[[125 134 133 119 104 148 128 133 136 127 127 142 128 129 148]
 [135 139 117 121 138 131 115 134 140 107 113 128 128 108 133]]
->
[[148 133]
 [129 108]
 [128 128]
 [142 128]
 [127 113]
 [127 107]
 [136 140]
 [133 134]
 [128 115]
 [148 131]
 [104 138]
 [119 121]
 [133 117]
 [134 139]
 [125 135]]

[[109 139 113 141 144 108 139 144 112 110 136 142]
 [117 139 119 139 135 113 138 138 127 109 144 140]
 [113 140 110 139 139 115 138 137 111 109 136 144]
 [112 141 106 144 145 118 141 138 108 118 128 141]
 [143 118 146 114 116 151 116 113 145 147 124 114]
 [150 115 150 117 114 145 111 111 148 140 118 115]
 [147 110 155 113 112 149 110 114 149 138 119 111]
 [107 137 112 146 140 106 144 146 114 112 140 139]]
->
[[142 140 144 141 114 115 111 139]
 [136 144 136 128 124 118 119 140]
 [110 109 109 118 147 140 138 112]
 [112 127 111 108 145 148 149 114]
 [144 138 137 138 113 111 114 146]
 [139 138 138 141 116 111 110 144]
 [108 113 115 118 151 145 149 106]
 [144 135 139 145 116 114 112 140]
 [141 139 139 144 114 117 113 146]
 [113 119 110 106 146 150 155 112]
 [139 139 140 141 118 115 110 137]
 [109 117 113 112 143 150 147 107]]

[[131 136 132 122 128 127 136 154 123 117 115 122]
 [137 129 139 140 106 124 142 132 124 140 128 120]
 [134 130 137 139 125 136 124 116 135 145 135 116]
 [118 124 116 119 146 130 114 117 132 119 132 139]
 [135 131 138 140 124 137 125 118 135 145 134 115]
 [135 130 136 135 115 126 138 134 125 135 126 121]
 [121 125 118 116 129 118 133 139 120 111 121 142]
 [133 136 134 125 126 128 137 153 124 121 116 119]]
->
[[122 120 116 139 115 121 142 119]
 [115 128 135 132 134 126 121 116]
 [117 140 145 119 145 135 111 121]
 [123 124 135 132 135 125 120 124]
 [154 132 116 117 118 134 139 153]
 [136 142 124 114 125 138 133 137]
 [127 124 136 130 137 126 118 128]
 [128 106 125 146 124 115 129 126]
 [122 140 139 119 140 135 116 125]
 [132 139 137 116 138 136 118 134]
 [136 129 130 124 131 130 125 136]
 [131 137 134 118 135 135 121 133]]

[[121 154]
 [138 126]
 [145 128]]
->
[[154 126 128]
 [121 138 145]]

[[129 129 120 141 133 140 136 128 128 120 129 126 129 133 143 124]
 [116 112 134 120 129 146 117 101 117 119 136 131 147 122 129 113]
 [128 122 130 128 128 135 124 133 131 124 127 137 133 131 122 128]
 [128 128 126 131 129 130 130 128 128 126 128 128 128 129 132 127]
 [132 115 131 130 125 145 117 138 136 119 128 149 142 135 114 129]
 [128 123 130 129 128 134 124 133 131 124 127 136 133 130 122 128]]
->
[[124 113 128 127 129 128]
 [143 129 122 132 114 122]
 [133 122 131 129 135 130]
 [129 147 133 128 142 133]
 [126 131 137 128 149 136]
 [129 136 127 128 128 127]
 [120 119 124 126 119 124]
 [128 117 131 128 136 131]
 [128 101 133 128 138 133]
 [136 117 124 130 117 124]
 [140 146 135 130 145 134]
 [133 129 128 129 125 128]
 [141 120 128 131 130 129]
 [120 134 130 126 131 130]
 [129 112 122 128 115 123]
 [129 116 128 128 132 128]]

[[114 108 145 107 142 142 118 146 145 109 114 136 139]
 [150 152 114 149 117 114 148 112 110 156 142 117 117]
 [143 148 113 154 110 111 144 111 109 151 140 115 114]
 [152 149 107 151 105 104 145 109 106 146 136 115 105]
 [107 107 147 108 146 140 109 145 149 119 112 144 146]]
->
[[139 117 114 105 146]
 [136 117 115 115 144]
 [114 142 140 136 112]
 [109 156 151 146 119]
 [145 110 109 106 149]
 [146 112 111 109 145]
 [118 148 144 145 109]
 [142 114 111 104 140]
 [142 117 110 105 146]
 [107 149 154 151 108]
 [145 114 113 107 147]
 [108 152 148 149 107]
 [114 150 143 152 107]]
---
[[124 129 127 131]
 [128 128 129 131]
 [149 123 138 125]
 [128 128 129 131]
 [136 127 129 120]]
->
[[128 129]
 [123 138]]

[[104 126 143]
 [120 118 153]
 [124 111 151]
 [150 138 103]
 [140 146 104]]
->
[[118 153]
 [111 151]]

[[106 113 128 122]
 [112 136 118 103]
 [131 132 154 141]
 [123 125 134 127]]
->
[[136 118]
 [132 154]]

[[148 148 105 105 102]
 [142 142 113 112 110]
 [146 146 107 107 105]]
->
[[142 113]
 [146 107]]

[[117 150 147]
 [126 137 150]
 [122 144 149]
 [118 149 147]
 [123 142 149]]
->
[[137 150]
 [144 149]]

[[123 142 113]
 [138 113 151]
 [123 143 112]]
->
[[113 151]
 [143 112]]

[[114 151 130]
 [126 124 121]
 [139 125 142]]
->
[[124 121]
 [125 142]]

[[136 113 117 137]
 [140 117 122 145]
 [102 144 142 113]
 [108 145 132 107]]
->
[[117 122]
 [144 142]]

[[133 120 117 142]
 [112 146 128 106]
 [107 129 132 148]
 [145 108 131 138]
 [132 126 131 116]]
->
[[146 128]
 [129 132]]
---
[[122 135 152 144 130]
 [127 138 141 143 125]
 [126 135 129 141 129]
 [130 131 154 141 126]
 [133 111  99  99 133]
 [123 128 129 129 127]
 [130 114 105 108 138]
 [132 133 128 135 131]]
->
[[130 122 135 152 144]
 [125 127 138 141 143]
 [129 126 135 129 141]
 [126 130 131 154 141]
 [133 133 111  99  99]
 [127 123 128 129 129]
 [138 130 114 105 108]
 [131 132 133 128 135]]

[[126 131 131 126 131]
 [124 105 122 123 124]
 [131 152 133 131 136]
 [124 105 122 123 124]
 [124 107 122 124 124]
 [130 143 132 130 133]
 [143 123 115 143 116]]
->
[[131 126 131 131 126]
 [124 124 105 122 123]
 [136 131 152 133 131]
 [124 124 105 122 123]
 [124 124 107 122 124]
 [133 130 143 132 130]
 [116 143 123 115 143]]

[[124 105 154 143 132 106 127 122 146 128 123]
 [106 130 130 157 142 145 134 120 134 115 118]
 [130 130 123 129 126 138 125 142 121 119 112]]
->
[[123 124 105 154 143 132 106 127 122 146 128]
 [118 106 130 130 157 142 145 134 120 134 115]
 [112 130 130 123 129 126 138 125 142 121 119]]

[[134 109 126 128 128 127 143]
 [134 109 126 128 128 127 130]
 [134 109 126 128 128 127 144]
 [129 104 130 128 127 127 116]
 [134 109 126 128 128 127 134]
 [129 104 130 128 128 127 144]]
->
[[143 134 109 126 128 128 127]
 [130 134 109 126 128 128 127]
 [144 134 109 126 128 128 127]
 [116 129 104 130 128 127 127]
 [134 134 109 126 128 128 127]
 [144 129 104 130 128 128 127]]

[[149 142 124 151 118 154 130 143 132]
 [129 137 114 133 142 139 138 127 104]
 [133 125 133 152 139 148 129 145 106]
 [135 120 103 130 134 147 121 109 129]
 [143 129 118 143 145 122 123 138 122]
 [148 147 124 126 124 124 135 116 143]
 [111 123 140 135 133 127 132 118 112]
 [123 138 140 117 129 151 157 123 143]
 [136 140 126 148 132 138 134 127 127]
 [121 129 120 119 144 151 123 127 133]]
->
[[132 149 142 124 151 118 154 130 143]
 [104 129 137 114 133 142 139 138 127]
 [106 133 125 133 152 139 148 129 145]
 [129 135 120 103 130 134 147 121 109]
 [122 143 129 118 143 145 122 123 138]
 [143 148 147 124 126 124 124 135 116]
 [112 111 123 140 135 133 127 132 118]
 [143 123 138 140 117 129 151 157 123]
 [127 136 140 126 148 132 138 134 127]
 [133 121 129 120 119 144 151 123 127]]

[[143 119 125 128 113 120 142 139 127 134]
 [129 127 118 133 147 142 127 142 137 117]
 [138 116 135 123 117 127 131 156 138 133]]
->
[[134 143 119 125 128 113 120 142 139 127]
 [117 129 127 118 133 147 142 127 142 137]
 [133 138 116 135 123 117 127 131 156 138]]
